(in the rows, 128 means zero)
Here are made-up objects, facts about them, and rows of numbers that follow some of those facts. Name the object behind each unnamed row.

There are 2 kinds of fact about the objects: δ, λ.
z702 {δ=z285 z730 z695 z474 z546}
z697 {δ=z508 z349 z135 z757}
z240 {δ=z577 z474 z968, λ=z973 z345 z52 z562}
z62 {δ=z99 z373}
z778 {δ=z872 z695 z89 z452 z845 z182}
z831 {δ=z419 z373 z38}
z640 {δ=z414 z577 z545 z919}
z275 {δ=z338 z560 z607 z809}
z985 {λ=z647 z251 z45}
z758 {λ=z220 z641}
z505 {δ=z115 z45}
z40 {λ=z78 z444 z38 z863}
z863 {δ=z939 z730}
z99 {λ=z596 z106}
z950 {δ=z99 z170 z765, λ=z478 z778}
z375 {λ=z228 z656}
z460 {δ=z373 z104}
z978 {λ=z722 z534 z115 z70}
z228 {δ=z631 z730 z135 z919}
z997 {λ=z388 z816 z135}
z550 {δ=z127 z247 z997 z845 z546, λ=z285}
z50 {δ=z517 z756 z580 z474 z45, λ=z647}
z738 {δ=z532 z474 z115}
z183 {δ=z93 z156 z523 z135}
z104 {λ=z334}
z78 {δ=z656 z345}
z248 {λ=z24}
z517 {λ=z386}
z264 {λ=z926 z631 z386 z809}
z926 {δ=z978 z994 z607}
z360 {δ=z656 z845}
z722 {δ=z419 z876 z994 z845 z628}
z396 {δ=z973 z656 z106 z184}
z247 {λ=z334 z994}
z756 {λ=z345 z452 z183}
z939 {λ=z345 z38 z437}
z132 {δ=z247 z170 z985 z184 z998}
z289 {δ=z251}
z258 {δ=z38 z89 z320 z765}
z301 {δ=z342 z765}
z231 {δ=z652 z142 z115 z182}
z811 {λ=z647}
z652 {λ=z78 z219 z182 z919}
z887 {λ=z386}
z108 {δ=z727 z647 z106 z765}
z494 {δ=z99 z628 z998}
z334 {δ=z508 z38 z142 z106 z968 z809}
z570 {δ=z285 z342 z106 z474 z845 z437}
z24 {δ=z99 z872 z985 z220}
z23 {δ=z264 z695 z142 z765}
z284 {δ=z857 z320}
z168 {δ=z532 z285 z577 z523 z816 z616}
z404 {δ=z857 z184 z220}
z562 {δ=z127 z985 z560 z628}
z735 {δ=z104 z857 z614 z994, λ=z396 z852 z38 z863 z809}
z524 {δ=z631 z172 z730 z70 z45 z686}
z4 {δ=z374 z251 z106}
z852 {δ=z52 z647 z616}
z838 {δ=z532 z338 z695, λ=z419 z730 z24}
z532 {λ=z973 z543 z831 z62}
z478 {δ=z388}
z614 {λ=z219 z686}
z378 {δ=z444, λ=z968}

Some objects and their rows:
131 121 149 157 146 103 123 102 118 95 161 113 112 151 122 148 128 87 173 114 108 130 134 140 167 113 103 114 119 134: z628
149 138 197 160 154 91 120 52 178 134 158 96 121 178 141 123 124 113 146 80 109 79 167 125 216 99 150 135 121 132: z647
125 127 142 158 152 98 136 99 123 115 158 114 118 151 115 141 125 90 176 112 109 148 150 128 170 122 102 116 116 137: z349
172 142 195 151 159 107 83 59 195 90 161 110 140 185 136 106 116 114 130 76 102 59 193 123 226 140 162 139 139 133: z811
129 117 148 156 140 94 117 104 117 98 161 120 114 152 121 150 132 83 174 113 111 129 134 138 174 107 107 121 119 136: z127
125 128 135 146 127 91 116 99 128 101 141 136 132 143 111 151 123 73 156 115 114 134 133 136 168 118 111 125 118 137: z78
133 119 149 153 144 96 119 104 114 97 161 119 110 155 119 147 133 84 174 115 116 132 135 134 172 110 108 122 115 139: z560
148 119 146 151 134 108 95 136 140 60 144 127 120 165 103 136 119 90 159 98 102 130 156 134 179 149 99 135 141 129: z997
123 123 134 160 150 91 119 109 128 115 169 124 120 151 117 148 133 88 180 111 96 133 150 127 175 112 99 120 129 131: z172
126 135 138 157 144 99 119 97 125 110 162 121 128 149 115 147 128 75 173 108 99 141 139 130 167 121 104 126 125 134: z641
138 128 139 146 130 92 114 92 143 116 159 128 120 156 110 149 115 85 167 114 109 152 135 126 161 111 100 121 117 131: z23
138 125 140 145 127 90 115 85 130 101 167 131 126 143 111 156 119 78 165 119 112 136 132 137 165 110 116 116 117 141: z132
122 131 154 163 135 95 127 101 129 114 147 117 121 150 115 146 127 84 173 104 104 147 134 131 173 116 98 129 120 135: z374
128 111 144 136 145 105 130 111 109 106 173 120 116 177 113 146 147 70 163 121 110 134 149 122 162 108 111 131 102 131: z338
155 126 150 146 121 101 92 117 144 59 141 140 127 155 102 139 104 88 146 100 110 149 151 132 172 154 109 132 133 140: z950
115 130 154 161 147 95 130 94 115 102 158 123 133 137 119 145 129 80 172 109 102 138 143 133 174 121 103 123 123 146: z388
123 124 149 154 146 91 132 106 123 121 152 116 115 156 110 148 131 84 173 113 111 142 145 127 177 116 98 130 112 138: z616
129 134 142 147 128 89 122 92 141 119 155 129 128 150 105 154 121 73 162 112 108 146 135 128 164 115 105 130 114 138: z4

Rows to name:
No name comes twice in this set of rows, the named rows included.
180 133 183 148 147 100 74 57 209 99 170 129 135 186 132 106 106 125 128 85 97 67 198 114 229 130 148 140 147 128 | z50
122 124 128 139 140 105 125 126 107 93 112 132 114 162 111 137 144 81 157 110 129 127 138 130 170 119 109 121 94 129 | z38
128 126 105 133 142 114 94 157 120 55 72 159 133 164 101 123 138 94 140 104 127 115 172 126 190 160 101 131 115 129 | z939
149 139 122 139 123 114 85 127 129 44 90 161 132 146 99 132 119 94 152 100 129 129 148 132 182 164 120 118 104 139 | z735
152 125 169 149 122 132 102 107 133 100 192 136 123 139 93 182 138 81 235 124 34 162 160 140 199 146 115 104 60 147 | z386
173 127 193 155 147 105 85 87 170 74 151 106 119 180 133 115 121 114 137 74 111 70 172 129 218 133 150 137 137 132 | z985
174 119 171 138 115 149 84 135 148 65 179 139 128 145 73 176 126 85 219 125 25 152 182 146 215 192 122 111 61 150 | z887
145 127 118 136 130 103 96 139 142 73 98 148 131 149 91 128 111 97 138 111 127 133 167 129 182 161 104 128 124 136 | z240

The same objects again, as new rows of numbers:
Named rows:
127 126 126 127 125 127 132 133 129 128 128 127 123 126 126 123 129 125 130 128 131 125 133 122 124 129: z386
127 134 126 127 128 131 127 144 128 128 141 124 123 129 134 129 129 134 134 128 129 128 131 120 137 134: z534
129 126 126 124 126 126 126 131 128 128 130 125 122 127 133 124 129 125 129 128 129 124 126 134 123 125: z738
127 124 128 124 127 127 126 124 127 130 128 129 128 127 128 124 129 126 129 128 129 122 125 134 123 125: z640
128 129 126 124 129 128 127 122 128 128 132 124 122 129 130 134 139 135 131 128 129 122 127 119 134 125: z978
127 127 127 124 126 128 126 121 128 129 129 129 131 127 127 123 129 125 129 128 129 121 125 134 124 125: z289
129 122 126 124 125 126 126 122 128 127 128 127 122 126 124 123 130 124 129 133 129 121 131 131 123 124: z40
126 126 130 130 127 129 133 137 129 132 129 133 136 127 126 124 129 126 129 128 129 122 129 133 123 126: z863
130 121 126 125 125 126 126 126 127 127 128 125 122 126 127 124 129 125 129 128 129 122 134 118 123 125: z695
126 123 128 124 127 128 126 123 127 130 128 131 131 127 126 124 129 127 130 128 129 122 125 133 123 125: z697
127 124 127 135 125 126 132 128 131 131 128 125 123 129 133 123 129 125 131 128 133 123 126 117 131 132: z419
132 122 126 125 125 132 127 125 127 128 128 128 123 126 124 135 139 138 130 139 129 121 122 154 123 125: z104
126 120 127 124 125 135 126 129 128 127 143 128 122 126 125 123 129 141 129 128 129 138 131 124 125 135: z135
127 129 127 127 125 127 132 138 129 129 130 132 132 127 127 123 129 125 129 128 130 122 131 135 123 125: z852
127 127 126 126 125 126 131 136 130 128 129 129 123 126 127 123 129 125 129 128 133 130 132 121 124 130: z38
127 128 126 124 125 129 127 121 127 128 128 130 132 128 126 124 130 125 130 128 129 122 126 130 124 125: z4
127 122 126 124 125 126 126 122 127 127 128 126 122 127 125 124 129 125 129 128 129 122 134 118 123 125: z342
127 120 126 125 125 126 126 124 127 127 128 130 122 126 126 123 131 127 129 129 129 122 130 120 123 126: z320

Which object is each row?
No name comes twice in this set of rows, the named rows included.
127 122 130 124 130 129 126 124 127 131 128 129 130 127 127 123 129 127 129 128 129 122 125 130 123 125 | z524
127 136 126 135 129 134 127 148 128 130 146 125 130 130 138 141 130 134 130 128 129 121 127 117 135 128 | z722
127 120 127 124 131 126 132 123 148 128 128 130 123 139 141 143 129 125 129 128 129 122 123 117 144 167 | z656
126 128 129 128 126 129 133 139 129 131 130 133 135 127 127 123 129 125 129 128 129 122 128 134 123 126 | z183
128 166 127 130 131 135 127 144 128 127 128 139 125 131 124 123 129 128 139 131 136 123 145 120 127 125 | z285

Now the same objects, written a new way:
Named rows:
103 149 110 158 82 118 151 149 91 167 132 162 177 146 173 178 168 76 87 99 158 168 116 135 155 150 121 189 97 128 74 163 102 102 85 92 138 125 126 104 118 164 93 92 100 141 131 149 93 159 100 80 97: z765
146 131 92 158 79 103 154 155 143 141 88 170 132 154 149 170 174 89 171 126 115 88 147 102 153 165 138 182 153 158 72 125 93 111 91 136 162 69 184 120 152 88 87 109 113 135 138 157 167 102 115 70 61: z474
125 127 105 95 134 162 127 101 94 95 159 163 177 95 155 91 78 157 89 149 179 107 76 100 158 120 75 79 146 111 147 131 142 137 164 112 66 152 105 112 167 85 107 94 102 123 159 140 170 75 110 189 145: z778
112 136 131 146 152 99 149 134 118 100 164 95 89 131 137 124 114 129 114 127 110 129 157 109 115 161 113 116 145 141 142 121 104 121 122 114 155 154 120 130 133 121 141 150 168 103 108 116 113 156 126 131 146: z596
138 143 102 159 85 127 143 137 92 166 131 180 170 152 159 144 168 97 123 110 154 127 84 147 146 166 120 181 120 115 70 166 95 78 88 91 133 114 110 134 140 122 109 100 100 117 126 157 130 136 112 84 99: z142
95 171 99 119 164 127 146 87 88 94 155 124 126 85 148 122 93 136 78 123 178 178 126 104 149 103 124 86 156 111 154 152 168 97 130 98 73 169 86 115 104 127 136 124 109 112 150 129 119 144 119 168 141: z62
204 114 92 154 95 152 146 155 96 192 55 120 175 166 165 70 183 116 80 115 139 128 103 100 152 90 172 164 52 75 135 171 92 80 85 88 133 137 95 73 103 147 105 124 105 99 112 173 136 169 113 124 158: z38
111 152 108 118 179 126 144 131 88 93 165 95 110 85 162 113 82 96 81 114 170 166 152 115 140 94 95 82 110 109 155 134 175 170 146 114 105 159 91 83 108 107 136 140 117 106 155 118 120 147 109 171 156: z404
111 153 101 148 108 121 148 144 105 117 153 105 156 107 156 174 159 73 79 109 163 189 154 127 149 102 140 122 106 135 141 156 149 145 82 160 157 139 133 80 112 170 69 133 87 143 157 148 101 158 101 121 97: z170
130 126 149 134 180 150 123 123 103 106 139 129 87 154 79 62 85 191 85 112 132 172 153 114 104 145 118 89 151 134 145 88 99 124 124 89 158 150 74 183 138 101 170 95 122 137 156 98 79 74 138 179 156: z697
117 111 172 142 159 147 143 178 87 101 121 84 141 157 173 96 74 110 77 113 152 106 156 94 143 86 88 88 59 81 155 130 167 189 173 94 121 150 115 79 156 88 166 134 104 89 153 142 133 121 120 181 159: z396
122 138 114 155 88 125 145 164 114 120 102 149 169 154 168 167 135 91 113 100 145 117 144 105 148 146 121 174 119 149 107 152 111 121 98 108 145 90 172 98 146 113 104 100 98 122 141 154 124 135 114 101 105: z342
147 91 89 166 105 93 146 93 187 168 120 159 106 111 166 138 133 95 91 118 88 126 152 141 152 138 163 192 145 151 78 74 100 95 83 179 166 74 132 189 127 143 61 170 180 190 155 172 86 68 151 96 50: z730
161 108 189 155 128 156 126 175 100 116 76 96 122 169 148 66 76 167 89 103 122 105 160 103 99 96 105 83 67 107 154 100 108 184 167 82 166 147 94 117 166 97 166 102 109 110 154 133 112 87 136 175 166: z852
126 72 119 54 84 167 66 173 175 100 115 153 175 175 142 93 113 76 178 119 130 79 148 196 81 155 133 120 156 86 52 72 186 105 197 174 85 161 104 183 96 189 158 191 147 214 60 109 163 101 112 75 57: z517
158 122 117 151 145 97 145 164 119 176 108 92 86 161 153 80 157 104 125 132 93 108 159 96 125 136 130 156 54 121 141 133 102 135 108 110 170 138 92 90 121 125 135 181 188 102 81 145 110 167 107 94 151: z444
104 149 122 158 137 94 154 132 118 95 167 98 91 124 134 127 112 122 123 121 91 146 162 100 128 176 112 120 134 154 140 117 113 124 113 125 158 148 110 124 139 112 145 145 160 113 110 115 121 155 129 137 162: z641
116 86 147 137 182 130 98 175 116 106 130 86 132 154 160 87 86 138 95 142 169 79 152 93 137 114 69 91 49 155 136 150 104 193 172 142 136 130 120 80 177 79 126 120 120 95 162 104 144 165 114 161 159: z78

Name these rows:
No name comes twice in this set of rows, the named rows included.
103 150 182 158 89 130 157 163 79 133 130 124 163 162 167 158 109 93 89 110 116 152 142 114 137 143 110 157 91 137 117 145 129 131 122 81 143 136 126 112 151 140 154 104 98 140 129 136 97 151 97 106 134 | z727
130 131 96 165 107 132 129 112 151 167 119 144 95 158 65 131 163 170 104 102 97 173 160 120 104 185 151 168 142 179 106 90 95 95 82 146 167 104 96 193 125 159 108 94 108 173 131 112 72 153 121 95 105 | z135
117 114 168 144 123 159 137 163 101 94 130 133 138 150 159 104 73 169 99 114 171 84 135 98 137 128 90 85 142 115 141 109 133 185 188 92 89 123 145 102 186 94 156 91 102 115 158 146 173 60 135 176 152 | z570
157 63 162 63 88 179 55 158 193 190 67 171 194 173 149 84 145 88 189 120 158 86 125 198 106 90 119 119 138 74 74 133 188 80 198 183 70 172 101 163 101 191 146 140 85 210 97 111 117 144 100 70 116 | z264
153 95 170 148 141 163 120 172 118 92 79 155 98 155 70 77 85 173 101 112 127 107 158 97 84 121 129 80 146 152 147 93 118 181 176 105 156 113 104 177 191 86 177 89 111 121 160 127 136 49 152 172 161 | z168
118 180 108 149 177 127 156 100 86 90 148 119 92 79 100 153 93 141 94 131 160 168 157 95 149 77 161 77 157 97 163 137 188 177 161 152 73 161 125 84 115 95 132 109 111 105 147 160 178 100 152 180 141 | z562
116 148 100 148 106 113 142 122 112 113 146 155 177 98 161 177 167 78 88 102 166 160 124 128 164 114 142 139 132 132 117 171 117 99 97 137 115 119 135 85 108 152 74 107 104 129 158 154 141 152 117 119 74 | z872
137 93 90 160 144 100 113 124 163 146 145 115 85 153 62 119 175 175 137 108 133 150 163 94 126 185 108 156 128 186 121 100 100 113 97 177 174 81 100 165 158 123 86 108 117 148 145 99 89 158 114 89 119 | z919
126 153 94 145 103 123 149 121 97 147 148 167 174 123 159 150 156 71 98 116 168 159 90 141 158 146 132 162 117 110 107 165 102 92 92 97 106 130 113 103 110 137 90 113 107 125 138 154 121 146 110 103 111 | z89
109 102 80 91 163 96 108 94 181 109 169 110 107 150 79 125 105 164 155 169 150 106 145 97 163 194 74 178 152 184 127 93 98 105 91 178 166 88 98 135 178 99 83 135 159 141 110 117 125 162 107 78 128 | z686
97 94 158 61 176 184 63 73 197 144 167 115 183 97 123 162 79 173 144 117 144 144 64 163 144 78 96 79 108 100 148 133 199 161 193 185 68 159 131 144 100 188 124 95 89 196 140 71 126 164 147 169 164 | z950
161 137 92 163 96 123 147 126 118 146 89 190 157 128 149 158 176 98 135 114 169 119 117 115 162 150 158 173 152 129 60 160 99 94 89 115 147 78 155 113 127 106 80 103 90 117 157 162 164 131 102 98 62 | z695
152 114 124 120 111 148 133 130 120 92 118 169 125 153 126 78 88 169 125 162 148 82 115 97 140 151 102 89 147 118 140 96 104 155 165 97 98 112 114 149 191 90 141 97 127 106 146 164 177 51 130 165 136 | z738
121 133 137 168 87 125 141 120 97 125 107 168 139 131 103 154 170 161 138 107 134 130 119 116 124 191 126 169 148 165 85 135 89 80 98 104 156 89 157 158 145 110 130 90 104 121 130 120 119 146 116 99 133 | z968
163 100 91 109 112 107 137 129 175 150 151 156 95 176 114 95 149 110 158 116 114 137 160 108 133 182 157 159 151 135 90 76 93 120 85 168 177 127 84 164 114 144 104 168 161 173 122 164 94 103 119 88 55 | z631

